Below is a small trained network, with its code and all its weights. Each question gives an input and a class and asks what happens when units are switched off, that is, made to give their printed mean instead of their output.

import numpy as np


def w(rows, s, z=0):
    codes = np.array(rows[::2]) - 128.0
    scale = np.full(codes.shape[1], s)
    scale[-1] = z or s
    return codes * scale


def norm(h):
    return h / np.sqrt((h * h).mean(-1, keepdims=True) + 1e-5)


def f(y):
    return np.maximum(y, 0)


def log_softmax(a):
    a = a - a.max(-1, keepdims=True)
    return a - np.log(np.exp(a).sum(-1, keepdims=True))


def net(x, mask):
    res = np.array(x, float).reshape(1, 6) / 4 @ E
    u = 0
    for l in range(3):
        y = f(norm(res) @ A[l][:, :-1].T + A[l][:, -1])
        res = res + np.where(mask[u : u + 3], y, B[l][:, -1]) @ B[l][:, :-1]
        u += 3
    return log_softmax(norm(res)[-1] @ U[:, :-1].T + U[:, -1])


A, B = {}, {}
E = w([
[122,75,152,47,157,133,217,69,93,99],'x0',
[169,129,150,2,183,123,184,64,151,163],'x1',
[52,55,106,230,102,193,74,81,90,150],'x2',
[139,60,114,178,115,197,97,127,200,153],'x3',
[101,202,138,117,136,109,148,231,13,114],'x4',
[137,136,126,138,108,154,103,111,139,140],'x5',
],0.0082)
A[0] = w([
[108,67,133,134,145,169,119,70,139,117,17],'L0N0',
[115,145,140,186,85,126,122,122,254,168,3],'L0N1',
[126,90,72,147,153,192,146,42,132,89,44],'L0N2',
],0.0081,0.0041)
B[0] = w([
[117,81,144,141,93,127,84,105,85,112,214],'L0N0',
[255,84,13,141,175,139,3,118,185,156,254],'L0N1',
[114,86,222,174,100,48,194,129,17,148,234],'L0N2',
],0.009,0.0039)
A[1] = w([
[46,152,107,171,102,146,72,209,87,106,49],'L1N0',
[72,61,109,126,57,166,141,43,158,146,2],'L1N1',
[180,132,63,180,143,150,31,131,254,120,67],'L1N2',
],0.0076,0.0029)
B[1] = w([
[122,158,102,165,178,174,115,143,147,215,208],'L1N0',
[165,103,213,164,118,141,88,76,101,158,173],'L1N1',
[89,97,5,26,133,187,98,94,197,60,254],'L1N2',
],0.013,0.0074)
A[2] = w([
[255,115,28,171,159,119,107,103,180,168,21],'L2N0',
[33,36,197,146,79,187,175,78,135,132,148],'L2N1',
[104,18,214,198,105,193,112,26,125,167,6],'L2N2',
],0.0057,0.0022)
B[2] = w([
[72,129,134,162,86,115,149,128,106,79,224],'L2N0',
[156,179,141,124,151,100,86,111,161,156,215],'L2N1',
[217,46,253,145,76,121,141,117,78,112,253],'L2N2',
],0.017,0.0048)
U = w([
[197,42,251,153,107,118,93,51,69,141,98],'0',
[140,191,163,2,158,63,228,124,113,92,186],'1',
[76,212,126,225,155,160,105,225,48,179,6],'2',
[123,70,44,121,79,182,48,103,192,49,216],'3',
],0.012,0.0022)

Each question gives the input, the list of numbers given to net, and the class t.
The units are the neurons (one row each of A and B). Each row of codes is followed by its name. A weight is (code - 128) times the scale printed after its matrix; where a second scale follows, it is the last column's (A, B and U).
mask holds one flag per neuron, layer by layer. A switched-off neuron (its flag False) gives its mean, the last column of its row in B, instead of its output. The means were averaged over made-up inputs and are rounded, as every weight is.
A unit's drop is (log p(t) with every unit on - log p(t) with that unit switched off) / (log p(t) with every unit on - log p(t) with every unit switched off).
The circuit of an input: a set's keep is (log p(t) with only the set's units on - log p(t) with every unit switched off) / (log p(t) with every unit on - log p(t) with every unit switched off). Starting from all 9 units, units are removed one at a time, each time the one whose removal leaves the highest keep (on an exact tie, the one counted first), for as long as the keep stays at least 0.8.
circuit, biggest first: the units of the circuit, biggest drop first
unit that matters most: the unit with the biggest drop
top k neurons: the k neurons with the biggest drops, biggest first
top k neurons in layer l: the k neurons of layer l with the biggest drops, biggest first
drop of u: that unit's drop, to one decimal
input [0,0,5,6,-7,-6], class 0: unit that matters most	L0N2
input [-3,3,1,-6,-1,0], class 1: circuit, biggest first	L0N1, L2N2
input [4,-1,3,-8,7,-6], class 2: circuit, biggest first	L1N2, L2N2
input [7,-5,-8,0,-7,1], class 1: top 3 neurons	L2N2, L0N0, L0N1
input [-2,1,-2,6,6,-1], class 2: top 2 neurons	L0N1, L1N2
input [7,-2,1,-3,8,-5], class 2: circuit, biggest first	L1N2, L2N2
input [-5,7,-3,4,6,4], class 1: top 2 neurons	L0N1, L1N0
input [4,-6,8,-1,6,6], class 2: top 2 neurons in layer 0	L0N0, L0N2
input [-6,6,8,-1,4,1], class 2: top 2 neurons	L0N1, L1N0
input [-1,0,3,-3,-2,7], class 0: drop of L0N2	3.1
input [5,1,-2,5,-8,7], class 0: drop of L0N2	0.5
input [2,2,0,7,-3,-5], class 0: drop of L0N2	0.6
